Below are the code and all the weights of a small trained network. Each question names an input and a class and asks about switching units off, where a switched-off unit gives its printed mean instead of its output.

import numpy as np


def w(rows, s, z=0):
    codes = np.array(rows[::2]) - 128.0
    scale = np.full(codes.shape[1], s)
    scale[-1] = z or s
    return codes * scale


def norm(h):
    return h / np.sqrt((h * h).mean(-1, keepdims=True) + 1e-5)


def f(y):
    return y / 2 * (1 + np.tanh(0.7978845608 * (y + 0.044715 * y**3)))


def log_softmax(a):
    a = a - a.max(-1, keepdims=True)
    return a - np.log(np.exp(a).sum(-1, keepdims=True))


def net(x, mask):
    res = np.array(x, float).reshape(1, 8) / 4 @ E
    u = 0
    for l in range(2):
        y = f(norm(res) @ A[l][:, :-1].T + A[l][:, -1])
        res = res + np.where(mask[u : u + 12], y, B[l][:, -1]) @ B[l][:, :-1]
        u += 12
    return log_softmax(norm(res)[-1] @ U[:, :-1].T + U[:, -1])


A, B = {}, {}
E = w([
[118,128,121,132,130,132],'x0',
[147,157,124,100,37,167],'x1',
[132,142,117,140,130,131],'x2',
[145,118,145,116,128,121],'x3',
[132,115,145,117,127,126],'x4',
[76,198,250,177,111,151],'x5',
[124,131,126,130,128,130],'x6',
[98,136,131,89,229,167],'x7',
],0.011)
A[0] = w([
[162,114,90,99,112,155,113],'L0N0',
[133,130,156,233,86,74,121],'L0N1',
[106,175,241,182,173,135,141],'L0N2',
[173,117,122,120,114,118,52],'L0N3',
[150,108,150,125,142,140,58],'L0N4',
[144,82,157,159,127,102,121],'L0N5',
[79,115,162,74,131,176,2],'L0N6',
[151,120,86,55,86,204,93],'L0N7',
[165,154,120,134,159,109,92],'L0N8',
[67,165,149,88,119,132,174],'L0N9',
[185,80,83,160,126,95,69],'L0N10',
[152,107,109,171,79,6,141],'L0N11',
],0.012,0.0038)
B[0] = w([
[85,171,194,128,198,168,155],'L0N0',
[178,53,125,82,79,184,215],'L0N1',
[29,251,72,64,82,36,254],'L0N2',
[97,154,143,104,114,76,131],'L0N3',
[45,111,122,114,158,113,120],'L0N4',
[54,190,43,143,93,184,150],'L0N5',
[119,127,114,89,101,101,138],'L0N6',
[39,225,105,38,145,144,171],'L0N7',
[137,141,136,141,176,218,129],'L0N8',
[177,122,168,132,121,66,169],'L0N9',
[62,102,171,182,99,98,184],'L0N10',
[1,182,44,130,118,102,219],'L0N11',
],0.0073,0.009)
A[1] = w([
[65,168,106,149,123,83,102],'L1N0',
[92,114,101,222,106,33,86],'L1N1',
[105,173,160,95,29,99,185],'L1N2',
[99,133,175,139,135,87,102],'L1N3',
[97,10,85,210,76,90,21],'L1N4',
[69,90,91,89,236,154,219],'L1N5',
[213,172,161,135,171,131,79],'L1N6',
[207,159,84,46,141,247,3],'L1N7',
[74,122,126,43,109,142,60],'L1N8',
[114,154,159,118,38,134,162],'L1N9',
[130,153,173,120,136,112,66],'L1N10',
[120,183,66,96,129,188,98],'L1N11',
],0.012,0.0038)
B[1] = w([
[133,150,91,89,121,149,208],'L1N0',
[105,178,169,52,129,71,179],'L1N1',
[215,58,108,138,128,220,251],'L1N2',
[136,74,159,86,92,79,141],'L1N3',
[46,133,220,63,254,23,164],'L1N4',
[247,74,211,201,131,103,207],'L1N5',
[74,108,136,85,59,137,123],'L1N6',
[59,154,164,132,179,65,140],'L1N7',
[61,149,83,116,108,121,177],'L1N8',
[175,91,109,189,143,177,206],'L1N9',
[68,61,106,97,171,123,131],'L1N10',
[71,160,149,96,90,70,165],'L1N11',
],0.0084,0.014)
U = w([
[59,109,139,112,204,61,98],'0',
[84,113,53,107,84,154,52],'1',
[216,10,138,210,160,169,252],'2',
],0.013,0.0041)

Each question gives the input, the list of numbers given to net, and the class t.
The units are the neurons (one row each of A and B). Each row of codes is followed by its name. A weight is (code - 128) times the scale printed after its matrix; where a second scale follows, it is the last column's (A, B and U).
mask holds one flag per neuron, layer by layer. A switched-off neuron (its flag False) gives its mean, the last column of its row in B, instead of its output. The means were averaged over made-up inputs and are rounded, as every weight is.
A unit's drop is (log p(t) with every unit on - log p(t) with that unit switched off) / (log p(t) with every unit on - log p(t) with every unit switched off).
The circuit of an input: a set's keep is (log p(t) with only the set's units on - log p(t) with every unit switched off) / (log p(t) with every unit on - log p(t) with every unit switched off). Starting from the 12 units with the biggest drops (on a tie, the unit counted first), units are removed one at a time, each time the one whose removal leaves the highest keep (on an exact tie, the one counted first), for as long as the keep stays at least 0.8.
units of the circuit, in order: the units of the circuit, biggest drop first
most important unit: the unit with the biggest drop
top k neurons: the k neurons with the biggest drops, biggest first
top k neurons in layer l: the k neurons of layer l with the biggest drops, biggest first
drop when u is switched off: that unit's drop, to one decimal
input [-7,-8,6,0,5,5,5,-1], class 1: top 3 neurons : [L0N2; L1N4; L0N1]
input [-2,-3,7,-1,-6,-8,7,6], class 2: top 2 neurons : [L1N5; L0N2]
input [-8,0,-2,2,-7,-4,2,-2], class 0: top 2 neurons in layer 0 : [L0N10; L0N2]
input [4,7,-3,-7,-5,-1,6,1], class 0: most important unit : L1N7
input [1,4,6,3,0,-3,0,2], class 0: units of the circuit, in order : [L0N2; L1N7]
input [-1,0,-4,-5,-6,-3,2,-8], class 0: units of the circuit, in order : [L1N4; L0N2]
input [-3,-3,6,-1,-1,7,-2,-4], class 1: top 2 neurons : [L0N2; L1N5]
input [0,2,-1,0,-4,2,-8,7], class 1: top 2 neurons : [L0N2; L1N4]
input [0,8,2,-1,-4,-7,-4,3], class 0: top 3 neurons in layer 0 : [L0N2; L0N0; L0N11]
input [-4,6,-7,-7,7,-8,-6,1], class 0: top 2 neurons in layer 0 : [L0N0; L0N2]
input [6,5,-3,-8,-6,-5,2,2], class 0: top 3 neurons in layer 0 : [L0N2; L0N11; L0N0]
input [0,5,-7,4,7,-3,1,5], class 0: top 2 neurons : [L0N2; L1N7]
input [-8,-2,-3,-5,-3,-7,8,-8], class 0: top 2 neurons in layer 0 : [L0N2; L0N10]
input [-7,3,-1,-3,1,2,-4,-7], class 2: units of the circuit, in order : [L0N2]
input [1,-6,1,2,-3,6,-8,-3], class 1: top 2 neurons in layer 0 : [L0N2; L0N1]
input [0,-2,-3,-5,4,-4,1,-7], class 0: drop when L0N2 is switched off : 0.2
input [-4,0,1,-1,-3,-2,-7,8], class 2: drop when L0N3 is switched off : 0.0
input [7,0,5,0,-3,-3,-7,4], class 2: drop when L0N2 is switched off : 1.7
